In the rows, 128 means zero.
Each row of numbers stands for one object and depends on some of the facts below. Use the named rows to name the rest.

Some facts about the objects:
η: uses; Θ: refers to
(katrobom, η, tasam); (katrobom, η, tudra); (nozok, η, sasil); (nozok, η, pedi); (nozok, η, kopu)
(nozok, η, graflo); (treri, η, tetu); (lirel, η, pliril); (lirel, η, laflen); (lirel, η, graflo)
(lirel, η, tristapu); (gigizes, η, vogrim); (gigizes, η, lofim); (gistaplim, η, duskol); (gistaplim, η, lasa)
(diflik, η, plabris); (diflik, η, greli); (galo, η, plegro); (fastu, η, skugron); (fastu, η, pedi)
(lofom, η, greli); (vedros, η, geklas); (vedros, η, niloru); (dropin, η, fletrus); (dropin, η, brebrik)
(dropin, η, brefla); (flezo, η, britel); (flezo, η, plutanon); (flezo, η, kitror); (flezo, η, brider)
(sufum, η, brefozun); (sufum, η, mimu); (lugrodrin, η, klestumas); (lugrodrin, η, greli); (zuvofen, η, riplus)
(zuvofen, η, tripli); (zuvofen, η, trista); (kigru, η, sepurol); (kedrufu, η, tetu); (kedrufu, η, plufluflus)
(kedrufu, η, zubozuk); (kubros, η, braklim); (kubros, η, klegin); (kubros, η, lasa); (klakles, η, klopupir)
(klakles, η, beruri); (klakles, η, tripli); (fegrar, η, skastan); (fegrar, η, pudrem); (fegrar, η, tagri)
(fegrar, η, lofim); (fegrar, η, grivem); (bula, η, stastul); (drustuk, η, manim); (drustuk, η, klebrar)
(getus, η, flibri); (getus, η, brebrik); (getus, η, doflopi); (tadi, η, kubil); (didrar, η, stakir)
(didrar, η, plogrodri); (didrar, η, vivi); (didrar, η, trista); (didrar, η, plabris); (didrar, η, greli)
(didrar, η, vunen); (didrar, η, stino); (puresek, η, brefla); (klaror, η, mizam); (klaror, η, sasil)
(klaror, η, skugron); (klaror, η, klebrar); (klaror, η, rana); (staklum, η, brastemi); (staklum, η, riplus)
(staklum, η, voklalak); (stutruk, η, skastan); (stutruk, η, flapes); (stutruk, η, tripli); (skipus, η, tugra)
(skipus, η, klegin); (skipus, η, tristapu); (grozam, η, vikle); (grozam, η, tredi); (grozam, η, movi)
(tagos, η, mizam); (skosko, η, plogrodri); (skosko, η, flavil); (zatretro, η, tritrir); (zatretro, η, soplogus)
(zatretro, η, skubrel); (zatretro, η, sovar); (plegar, η, tritrir); (plegar, η, skoflas); (betrafom, η, rugir)
(stabri, η, braklim); (domibre, η, demu); (domibre, η, vikle); (domibre, η, skastan); (domibre, η, kopu)
(domibre, η, vunen); (gostor, η, butim); (gostor, η, tudra); (fedrak, η, fadro); (fedrak, η, steken)
(natam, η, fletrus); (natam, η, bruflis); (natam, η, grofofle); (natam, η, plutanon); (mube, η, dekleskol)
(mube, η, riplus); (mube, η, plogren); (bruposon, η, mogru); (bruposon, η, movi); (kaver, η, britel)
(kaver, η, pefle); (kaver, η, movi); (koflus, η, flavil); (koflus, η, brider); (boni, η, pliskel)
(boni, η, soflofler); (boni, η, grofofle); (duse, η, numezam); (duse, η, fluvis); (zivon, η, soplogus)
(zivon, η, skugron); (zivon, η, teval); (zivon, η, plutanon); (fotela, η, tivus); (fotela, η, plogren)
(dribra, η, pliskel); (grugi, η, tetu); (miflevo, η, flafik); (miflevo, η, trista); (miflevo, η, mumo)
(ragi, η, sepurol); (ragi, η, begrur); (ragi, η, laflen); (klubraski, η, sepurol); (klubraski, η, skaplir)
(klubraski, η, zunar); (ruflemon, η, legon); (ruflemon, η, soplogus); (femik, η, pudrem); (femik, η, klebrar)
(femik, η, boskor); (femik, η, graflo); (nila, η, trinis); (kurer, η, pevak); (kurer, η, geklas)
(nusun, η, plelol); (nusun, η, fibal); (nusun, η, duskol); (nusun, η, boskor); (nusun, η, butim)
(nusun, η, sovar); (domikla, η, pliskel); (flaflen, Θ, temur); (tagri, Θ, diflik); (meplur, Θ, brefla)
(nozok, Θ, teval); (solir, Θ, domikla); (lakur, Θ, kedrufu); (vivi, Θ, stastul); (tivus, Θ, brider)
(mogru, Θ, solir); (pedi, Θ, pliril); (latren, Θ, tagos); (gigizes, Θ, tristapu); (brebrik, Θ, latren)
(bavena, Θ, skosko); (tasam, Θ, tripli); (stino, Θ, drumul); (rusi, Θ, gretun); (diflik, Θ, mafos)
(grofofle, Θ, trinis); (dadrom, Θ, flaklal); (tudra, Θ, pudil); (dosal, Θ, bavena); (plelol, Θ, bupe)
(lesim, Θ, trista); (gretun, Θ, plobremum); (plobremum, Θ, grivem); (sufum, Θ, steken); (drumul, Θ, dribra)
(kesi, Θ, kubil); (doflopi, Θ, lirel); (zuvofen, Θ, stabri); (mumo, Θ, tugra); (kedrufu, Θ, kopu)
(flafik, Θ, brefozun); (kubil, Θ, lasa); (soflofler, Θ, manim); (fegrar, Θ, plogren); (skubrel, Θ, kaver)
(bigum, Θ, riplus); (flibres, Θ, zatretro); (skarem, Θ, flunugram); (drustuk, Θ, staklum); (vikle, Θ, boni)
(gagra, Θ, bula); (trinis, Θ, klaklun); (didrar, Θ, mumo); (pudrem, Θ, ragi); (bupe, Θ, flibres)
(pevak, Θ, loplok); (betro, Θ, flavil); (tugra, Θ, dadrom); (butim, Θ, plegro); (trista, Θ, getus)
(fibal, Θ, greli); (stidam, Θ, grofofle); (zomol, Θ, godadran); (klegin, Θ, femik); (flunugram, Θ, zuvofen)
(rupe, Θ, rusi); (brastemi, Θ, numezam); (grivem, Θ, stakir); (grozam, Θ, kesi); (bruflis, Θ, duskol)
(temur, Θ, plegar); (skosko, Θ, bruster); (zatretro, Θ, tetu); (plegar, Θ, fadro); (tetu, Θ, tudra)
(brefla, Θ, tritrir); (tritrir, Θ, tagri); (demu, Θ, klebrar); (pefle, Θ, movi); (fletrus, Θ, gostor)
(sarir, Θ, butim); (brefozun, Θ, fegrar); (beka, Θ, pefle); (betrafom, Θ, soplogus); (gastu, Θ, fibal)
(zubozuk, Θ, lofom); (stabri, Θ, grudigrak); (skaplir, Θ, flapes); (domibre, Θ, sasil); (movi, Θ, flezo)
(gostor, Θ, brebrik); (natam, Θ, bruposon); (grudigrak, Θ, sovar); (niloru, Θ, lugrodrin); (sati, Θ, brastemi)
(bruposon, Θ, sarir); (plutanon, Θ, pedi); (daflus, Θ, tasam); (nagru, Θ, zomol); (steken, Θ, sepurol)
(greli, Θ, beruri); (flepam, Θ, lakur); (rugir, Θ, mogru); (beruri, Θ, koflus); (vogrim, Θ, kota)
(koflus, Θ, laflen); (boni, Θ, dosal); (loplok, Θ, nagru); (rana, Θ, gistaplim); (britel, Θ, bigum)
(sasil, Θ, kurer); (lofim, Θ, begrur); (duse, Θ, pudrem); (brigima, Θ, katrobom); (plegro, Θ, niloru)
(dribra, Θ, sati); (zunar, Θ, dropin); (boskor, Θ, tadi); (flaklal, Θ, vivi); (miflevo, Θ, drustuk)
(ragi, Θ, skarem); (klubraski, Θ, stutruk); (ruflemon, Θ, nusun); (nila, Θ, mizam); (pliril, Θ, tredi)
(flavil, Θ, meplur); (kurer, Θ, zubozuk); (tredi, Θ, doflopi); (mimu, Θ, betrafom); (flapes, Θ, dustel)
(kopu, Θ, grozam); (domikla, Θ, plelol); (flibri, Θ, rugir); (begrur, Θ, zunar); (braklim, Θ, daflus)

Named rows:
[137 131 121 106 160 138 122 127 118 120 119 167 125 122 131 142 124 131
 106 143 127 123 129 120 122 122 134 115 120 125 130 129 122 125] : klebrar
[117 128 117 129 104 120 129 128 130 134 121 110 123 123 134 121 135 133
 144 126 131 127 128 125 129 131 131 132 139 132 121 139 114 125] : fegrar
[152 116 145 128 118 151 120 141  95 151 151 119 175 131  98 157 127 113
 150 120 177 130 123 106 136 155 124 118 120 128 115 145 136 131] : tagri
[104  87 116 122  71 125 123 124 208 141 141  54 104 149  87 116 117 100
  86 173 100  90 113  88 117 168 128 121 128 116 129 120 108 133] : butim
[128 128 156 131 119 112 130 129 159 122 142 135 125 129 120 136 125 126
 144 134 124 145 112 128 137 132 130 127 131 127 121 122 128 130] : tudra
[135 127 120 122 155 136 127 126 117 122 132 154 133 122 139 135 123 130
 111 131 126 120 133 131 119 120 131 124 118 124 135 118 136 127] : geklas
[130 126 122 119 156 136 126 127 114 122 130 156 132 124 140 137 124 129
 109 133 126 121 131 129 121 121 131 122 118 124 133 119 135 128] : legon
[218 108 179 151 109 153 144 147 221 115 113 101 110 119 124  98 136 213
 102  98 139 180 163 150 132 148 127 101 128 126 129 144 129 129] : dadrom
[130 130 157 132 116 112 129 129 157 123 142 136 121 131 115 134 127 126
 146 135 123 146 114 127 140 131 129 128 132 129 121 124 128 130] : rugir
[138 129 144 127 118 127 129 131 131 133 130 108 120 135 111 126 130 126
 133 132 125 140 125 125 139 128 123 137 128 130 124 127 137 133] : grofofle
[139 129 120 116 158 137 124 126 120 121 128 160 130 123 135 138 123 130
 109 136 126 120 131 125 120 121 132 120 118 124 134 122 130 126] : manim
[121 132 175 134 118  95 131 131 207 110 159 150 122 128 125 151 123 131
 167 145 119 158  90 128 144 131 136 125 136 123 116 117 118 129] : flibres
[148 127 119 122 153 137 125 125 118 124 133 155 130 120 136 136 123 129
 117 130 124 120 135 126 118 118 133 123 116 124 135 117 134 126] : dekleskol
[128 125 145 131 118 124 130 129 119 131 130 121 126 134 116 124 129 123
 127 127 126 137 127 129 136 132 124 131 128 131 124 126 138 133] : fletrus
[137 128 119 120 155 137 125 126 116 122 131 157 132 124 137 135 124 130
 110 132 124 119 133 129 120 118 131 123 117 124 136 119 136 127] : godadran
[ 92 130  99 109 147 132 126 130 121 122 113 145 130 117 162 137 132 141
 112 140 133 114 125 125 120 124 136 121 132 126 125 138 109 122] : fastu
[135 134 143 131 117 132 130 128 125 131 129 133 127 139 110 122 127 122
 129 129 125 134 134 125 137 134 126 128 130 130 130 125 133 132] : zubozuk

Name these rows:
No name comes twice in this set of rows, the named rows included.
[163 152 108 143 152 109 132 109 137 135 109   4 147 117 114 111 134  85
 182  86 115 135 136 143  98 151 141 133 137 133  98 125 114 119] : zuvofen
[106 133  91 118 144 128 124 125 127 124 122 152 131 118 154 127 129 144
 115 139 135 109 128 131 117 118 133 128 132 127 132 138 122 120] : lirel
[101 144 139 126 114 100 132 139 244 122 156  85 109 124 154 156 136 158
 188 164 117 157  79 124 148 110 136 158 144 120 114 126 109 126] : domikla
[125 129 123 106 160 137 124 128 110 119 119 164 128 123 137 142 125 129
 102 142 127 125 127 122 124 124 133 116 121 125 128 128 125 127] : skugron
[ 95 126  96 127 141 128 130 127 123 125 128 136 139 115 168 129 129 141
 118 127 133 110 129 138 115 121 132 131 129 125 130 127 126 123] : kubros
[109 128 117 132 108 121 130 129 133 133 123 108 128 124 139 122 133 133
 141 125 132 126 126 129 129 131 129 133 138 130 122 138 117 125] : gigizes
[138 133 138 125 116 123 124 127  95 133 130 145 119 137 107 117 132 121
 127 131 121 134 135 124 140 122 125 131 128 135 126 128 142 131] : grivem
[139 126 147 132 117 128 131 128 126 129 119 126 118 127 114 131 122 118
 139 122 131 137 126 126 133 128 122 133 128 130 133 127 124 133] : flepam
[123 123 147 133 118 123 132 129 117 130 132 120 129 132 119 124 128 120
 127 122 127 137 126 132 135 133 124 131 128 131 123 124 140 134] : britel
[106 131 119 121 110 121 128 131 134 131 114 114 123 126 132 125 134 134
 137 133 134 130 123 122 132 134 130 128 141 131 118 146 108 125] : drustuk

The same objects again, as new rows of numbers:
Some rows with their names:
[130 123  94 118 111 122 106 147 129 119 134 139 151 146 140 157 145 154
 154 147 117 138 120 139 173 114 127 128 118] : graflo
[133 136  90 143 100 149 143 124 128 144 149 120 115 131 138 112 113 169
 139 141 123 130 122 114 116 134 114 154 117] : plutanon
[128 121 139 132 112 133 127 128 140 133 143 134 132 136 125 104 126 149
 145 119 127 119 129 128 115 136 122 145 110] : mimu
[123 139 137 121  96 123 139 125 148 130 157 116 156 134 134 146 138 167
 163 140 125 104 103 112 108 126 137 171 157] : pliril
[143 117 115 147 121 127 133 136 136 138 182 158 130 141 152  91 150 119
 165  97 141 125 153 103 143 165 125 152  69] : kubil
[139 122 132 144 103 130 117 131 145 133 138 133 138 133 133 110 132 151
 150 124 114 120 131 128 130 133 129 128 118] : vogrim
[120 129 142 125 116 132 133 131 145 136 147 126 138 130 127 105 124 147
 147 117 124 119 130 125 120 135 128 143 130] : zomol
[115 125 117 104 123 116 112 145 116 121 147 155 155 152 126 158 132 140
 152 144 135 133 123 142 158  99 124 146  96] : sepurol
[105 152 105 104 129 120 115 160 154 137 137 125 153 107 144 131 129 152
 151 133 105 149 147 130 195 131 129 121 157] : klaror
[127 132 142  97 140 142 132 133 189 164 166 134 150  92 117 111 141 127
 120 113 127 147 146 127 100 133 114 117 172] : didrar
[115 107 121 109 123 149 109 139 125 110 129 143 144 125 129 137 123 134
 130 118 133 147 141 142 158 117 127 131 106] : stastul
[108 129 117 117 136 115 102 152 122 116 136 150 141 120 126 120 113 133
 143 125 125 141 128 139 161 131 117 121 131] : mafos
[129 138 114 144 108 141 131 118 155 137 140 136 121 125 124  99 122 155
 137 138 136 125 122 108 112 147 126 144 108] : pefle
[111 125  78 124 120 134 118 154 121 127 134 123 134 124 143 131 115 154
 142 139 122 150 126 130 174 125 118 131 120] : teval
[139 117 141 141 111 132 124 135 129 137 153 130 141 132 128 106 123 142
 144 110 110 122 136 143 118 120 118 135 125] : tivus
[103 162 138 124 112 136 152 130 144 147 163 108 140 107 131  96 102 161
 146 120 121 124 137 113 123 132 125 164 174] : boni
[101 145 114 112 133 128 123 154 120 132 148 130 148 115 131 118 102 142
 143 123 124 149 147 134 176 112 117 133 130] : puresek

Rows to name:
No name comes twice in this set of rows, the named rows included.
[124 106 135 107 112 134 132 135 137 136 149 127 131 149 133 123 139 146
 149 129 130 112 114 131 114 146 119 153 114] : braklim
[133 107 117 122 107 139 123 141 146 138 137 117 124 146 149 128 149 158
 152 129 109 115 113 133 133 154 122 134 126] : boskor
[151 127 113 145 105 127 117 128 159 140 143 137 142 125 127 116 139 149
 142 138 122 127 127 121 117 132 127 120 123] : demu
[135 113  95 134 131 114 118 155 136 121 153 133 161 120 128 137 124 129
 126 140 148 148 113 135 123  95 119 117 143] : stakir
[ 96 148  92 108 134 128 126 165 143 141 142 117 140 105 145 117 113 152
 142 131 116 155 144 124 190 130 118 125 152] : zivon
[126 107 131 123 113 138 128 143 140 132 142 119 125 139 138 106 131 147
 143 118 125 115 120 131 117 153 121 141 122] : tasam
[131 133 144 122 131 121 135 140 164 157 164 127 147 112 124  97 130 134
 138 112 122 132 137 135 105 125 117 128 161] : miflevo
[ 95 114 116  88 144 119 117 174 142 125 139 123 150 124 145 126 134 136
 145 120 126 140 126 144 172 141 123 129 150] : gistaplim
[142 115  83 145 123 117 107 149 141 122 141 142 154 124 126 140 134 136
 128 143 141 148 117 133 135 101 123 109 124] : vunen
[146 153 122 131 117 114  68 117 124 129 145 205 102 124 113 100 130 140
 160 143  61 112 114 130  88 212  99 102 175] : tagri
[138 114 115 146 114 120 106 152 123 118 142 136 156 124 133 123 123 136
 138 117 121 142 134 144 155 100 128 116 129] : klopupir
[128 132 128 144 137 114 137 141 159 145 201 169 133 124 160  61 161 102
 179  77 150 127 183  86 163 195 137 153  70] : kedrufu
[148 115  94 157 102 121  99 146 135 115 130 141 156 128 135 136 133 144
 141 138 120 141 127 137 160 104 132 107 118] : skastan
[122 109 123 125 104 136 143 144 144 129 144  96 128 133 151 115 139 164
 150 121 118 106 101 123 109 161 126 155 164] : fibal
[145 114 118 155 104 126 145 128 146 126 165 115 152 125 124 127 129 150
 129 131 152 115  90 112  57 114 123 154 157] : greli

